Below is a small trained network, with its code and all its weights. Each question gives an input and a target symbol and asks what happens when units are switched off, that is, made to give their printed mean instead of their output.

import numpy as np


def w(rows, s, z=0):
    codes = np.array(rows[::2]) - 128.0
    scale = np.full(codes.shape[1], s)
    scale[-1] = z or s
    return codes * scale


def norm(h):
    return h / np.sqrt((h * h).mean(-1, keepdims=True) + 1e-5)


def f(y):
    return y / 2 * (1 + np.tanh(0.7978845608 * (y + 0.044715 * y**3)))


def softmax(a):
    e = np.exp(a - a.max(-1, keepdims=True))
    return e / e.sum(-1, keepdims=True)


def log_softmax(a):
    a = a - a.max(-1, keepdims=True)
    return a - np.log(np.exp(a).sum(-1, keepdims=True))


def net(x, mask):
    ids = ['αβεθξω'.index(c) for c in x.split()]
    T = len(ids)
    res = E[ids] + P[:T]
    u = 0
    for l in range(2):
        r = norm(res)
        for j in range(3):
            rows = slice(2 * j, 2 * j + 2)
            q, k, v = (r @ M[l][rows].T for M in (Q, K, V))
            z = softmax(np.where(np.tri(T) > 0, q @ k.T / 2**0.5, -1e9)) @ v
            o = O[l][rows]
            res = res + np.where(mask[u + j], z, o[:, -1]) @ o[:, :-1]
        u += 3
        y = f(norm(res) @ A[l][:, :-1].T + A[l][:, -1])
        res = res + np.where(mask[u : u + 12], y, B[l][:, -1]) @ B[l][:, :-1]
        u += 12
    return log_softmax(norm(res)[-1] @ U[:, :-1].T + U[:, -1])


Q, K, V, O, A, B = {}, {}, {}, {}, {}, {}
E = w([
[136,49,69,137,126,109,96],'α',
[131,104,44,104,49,113,127],'β',
[146,192,129,206,158,132,88],'ε',
[137,239,114,142,68,152,114],'θ',
[174,133,116,137,205,209,108],'ξ',
[136,133,184,193,152,2,175],'ω',
],0.0054)
P = w([
[87,106,99,204,105,117,3],'0',
[203,90,199,104,97,116,40],'1',
[185,72,177,166,40,186,124],'2',
[20,156,84,175,141,175,198],'3',
[154,178,28,148,179,98,166],'4',
[255,140,92,151,116,128,179],'5',
],0.0039)
Q[0] = w([
[143,86,190,160,65,181,130],'L0H1',
[6,130,133,137,144,155,154],'L0H1',
[108,112,213,52,157,65,155],'L0H2',
[71,139,132,92,128,182,106],'L0H2',
[132,139,65,193,118,165,116],'L0H3',
[211,114,121,148,92,141,104],'L0H3',
],0.014)
K[0] = w([
[25,188,46,94,219,73,76],'L0H1',
[249,148,156,25,145,53,15],'L0H1',
[99,70,140,242,92,9,32],'L0H2',
[146,70,180,110,70,187,27],'L0H2',
[141,153,180,140,150,127,255],'L0H3',
[123,189,74,139,200,98,191],'L0H3',
],0.0085)
V[0] = w([
[96,204,115,129,1,80,166],'L0H1',
[129,232,162,210,188,155,93],'L0H1',
[140,92,92,79,199,228,111],'L0H2',
[161,223,143,82,97,184,143],'L0H2',
[141,188,155,120,183,205,100],'L0H3',
[125,119,195,192,166,42,149],'L0H3',
],0.0065)
O[0] = w([
[2,64,176,146,110,157,118,22],'L0H1',
[90,153,70,112,225,120,151,249],'L0H1',
[150,87,126,75,155,199,115,141],'L0H2',
[125,191,147,54,98,92,77,62],'L0H2',
[137,208,132,185,165,167,81,140],'L0H3',
[137,161,172,126,126,150,225,147],'L0H3',
],0.0082,0.0015)
A[0] = w([
[94,131,94,168,136,50,66,170],'L0N1',
[96,120,138,133,88,176,108,90],'L0N2',
[142,146,108,115,138,172,81,46],'L0N3',
[101,149,181,59,100,105,171,59],'L0N4',
[144,114,156,68,148,242,133,158],'L0N5',
[1,120,165,119,153,146,111,2],'L0N6',
[148,150,102,172,126,104,117,90],'L0N7',
[117,188,187,117,159,137,120,139],'L0N8',
[121,105,208,156,53,136,85,109],'L0N9',
[113,117,111,125,160,90,111,77],'L0N10',
[141,152,109,63,137,165,18,169],'L0N11',
[183,125,151,182,80,192,121,89],'L0N12',
],0.0097,0.0055)
B[0] = w([
[138,148,181,87,122,183,185,226],'L0N1',
[121,106,99,101,166,138,94,134],'L0N2',
[140,105,116,161,117,91,139,140],'L0N3',
[127,74,134,205,171,97,186,118],'L0N4',
[99,141,125,192,108,63,164,181],'L0N5',
[172,97,129,163,157,111,2,150],'L0N6',
[162,135,121,97,126,159,139,157],'L0N7',
[106,30,83,102,83,127,143,164],'L0N8',
[130,182,150,33,185,192,119,212],'L0N9',
[142,141,154,141,152,142,138,122],'L0N10',
[68,101,121,151,99,42,107,254],'L0N11',
[133,179,162,156,140,188,45,201],'L0N12',
],0.0087,0.0046)
Q[1] = w([
[115,33,80,125,119,177,9],'L1H1',
[81,163,124,158,128,72,118],'L1H1',
[117,78,255,203,81,230,136],'L1H2',
[79,85,173,161,13,37,240],'L1H2',
[3,164,100,211,204,47,238],'L1H3',
[73,89,97,170,203,169,88],'L1H3',
],0.0052)
K[1] = w([
[109,139,127,108,152,149,39],'L1H1',
[160,143,139,125,138,145,155],'L1H1',
[170,94,84,63,154,169,104],'L1H2',
[107,63,79,112,128,66,183],'L1H2',
[104,120,126,143,254,187,195],'L1H3',
[79,175,175,119,148,144,182],'L1H3',
],0.0084)
V[1] = w([
[165,111,116,144,113,95,130],'L1H1',
[168,189,184,89,148,157,63],'L1H1',
[124,95,166,160,133,147,153],'L1H2',
[170,170,253,189,146,123,153],'L1H2',
[114,150,30,70,53,150,129],'L1H3',
[42,49,34,114,171,153,100],'L1H3',
],0.0036)
O[1] = w([
[126,202,141,90,74,109,89,142],'L1H1',
[144,168,180,201,131,90,251,114],'L1H1',
[114,100,111,144,137,145,97,128],'L1H2',
[76,222,11,231,27,240,163,84],'L1H2',
[80,185,126,109,70,244,119,203],'L1H3',
[227,105,240,231,203,231,123,254],'L1H3',
],0.003,0.0007)
A[1] = w([
[133,64,79,184,156,162,87,95],'L1N1',
[44,82,220,118,128,198,118,94],'L1N2',
[208,128,102,118,104,169,168,96],'L1N3',
[147,100,157,163,131,180,155,125],'L1N4',
[109,195,115,119,109,78,144,91],'L1N5',
[168,57,140,59,95,142,119,72],'L1N6',
[165,101,132,71,122,219,92,91],'L1N7',
[194,145,211,120,149,132,148,66],'L1N8',
[136,116,111,153,151,66,65,1],'L1N9',
[145,188,133,134,164,255,150,93],'L1N10',
[224,163,63,109,140,81,94,18],'L1N11',
[178,66,192,196,107,109,117,26],'L1N12',
],0.0095,0.0064)
B[1] = w([
[160,254,178,73,72,104,93,207],'L1N1',
[25,151,119,111,240,139,101,241],'L1N2',
[116,185,118,150,127,22,130,191],'L1N3',
[133,156,160,42,82,95,137,180],'L1N4',
[102,87,205,99,149,189,133,168],'L1N5',
[89,121,208,152,26,132,158,180],'L1N6',
[194,61,106,214,36,160,169,252],'L1N7',
[124,238,105,64,105,20,165,128],'L1N8',
[192,161,97,99,135,197,165,142],'L1N9',
[233,109,82,65,146,88,181,251],'L1N10',
[143,28,64,204,216,223,62,198],'L1N11',
[125,213,91,145,104,13,53,150],'L1N12',
],0.0068,0.0036)
U = w([
[209,175,176,132,13,66,80,197],'α',
[51,151,221,27,138,206,72,158],'β',
[71,180,131,94,190,28,254,191],'ε',
[74,110,75,212,194,72,4,113],'θ',
[237,144,64,92,192,193,125,103],'ξ',
[96,8,175,195,61,173,208,4],'ω',
],0.0065,0.0014)

Each question gives the input, a string of symbols that net reads in full, and the target symbol t.
The units are the heads (2 rows each of Q, K, V and O) and the neurons (one row each of A and B). Each row of codes is followed by its name. A weight is (code - 128) times the scale printed after its matrix; where a second scale follows, it is the last column's (O, A, B and U).
mask holds one flag per unit, layer by layer, with each layer's heads first. A switched-off unit (its flag False) gives its mean, the last column of its rows in O or B, instead of its output. The means were averaged over made-up inputs and are rounded, as every weight is.
A unit's drop is (log p(t) with every unit on - log p(t) with that unit switched off) / (log p(t) with every unit on - log p(t) with every unit switched off).
The circuit of an input: a set's keep is (log p(t) with only the set's units on - log p(t) with every unit switched off) / (log p(t) with every unit on - log p(t) with every unit switched off). Starting from the 12 units with the biggest drops (on a tie, the unit counted first), units are removed one at a time, each time the one whose removal leaves the highest keep (on an exact tie, the one counted first), for as long as the keep stays at least 0.8.
units of the circuit, in order: the units of the circuit, biggest drop first
most important unit: the unit with the biggest drop
k most important neurons: the k neurons with the biggest drops, biggest first
k most important neurons of layer l: the k neurons of layer l with the biggest drops, biggest first
heads that matter: for each layer, one digit per head in row order, 1 if its drop is at least 0.15 and else 0, layers parted by /
input β β θ θ α ε, target θ: heads that matter	100 / 000
input β α β ε ε, target β: most important unit	L0H1
input θ θ β β α β, target ω: 4 most important neurons	L1N7, L1N6, L0N11, L1N1
input ε ε θ α, target β: heads that matter	011 / 000
input β α ε θ θ, target β: 3 most important neurons of layer 1	L1N5, L1N10, L1N3
input ω α β α, target ω: heads that matter	001 / 001
input α α α α β, target ω: heads that matter	001 / 000
input ω α α θ ξ α, target θ: heads that matter	010 / 000
input ξ ε θ, target θ: units of the circuit, in order	L0H1, L1N11, L0N11, L0H3
input α ξ ε, target θ: units of the circuit, in order	L0H2, L0N11
input β ε ω, target ε: 4 most important neurons	L1N8, L0N11, L0N9, L0N8
input ε α ω, target ε: heads that matter	100 / 000
input θ ε ε, target β: heads that matter	110 / 000
input α θ β, target β: most important neuron of layer 0	L0N11
input α ω ξ, target ε: heads that matter	001 / 000
input ξ α θ β, target β: 3 most important neurons	L1N5, L1N7, L0N11
input α ω θ ξ α, target θ: heads that matter	110 / 000
input ξ α α ε, target α: 2 most important neurons	L0N12, L1N2
input α ε α ω θ ε, target ε: 2 most important neurons	L1N7, L1N11
input ξ α ε α ξ θ, target θ: units of the circuit, in order	L0H3, L0N11
input ε α β α ξ, target β: most important unit	L0H1
input α α ξ ε θ θ, target ε: 3 most important neurons	L0N12, L1N11, L0N6
input α ω ε ε β θ, target β: units of the circuit, in order	L0H2, L1N5
input ε θ α β, target θ: units of the circuit, in order	L0H1, L0N6
input α ω ξ α β ξ, target α: 2 most important neurons of layer 1	L1N2, L1N11
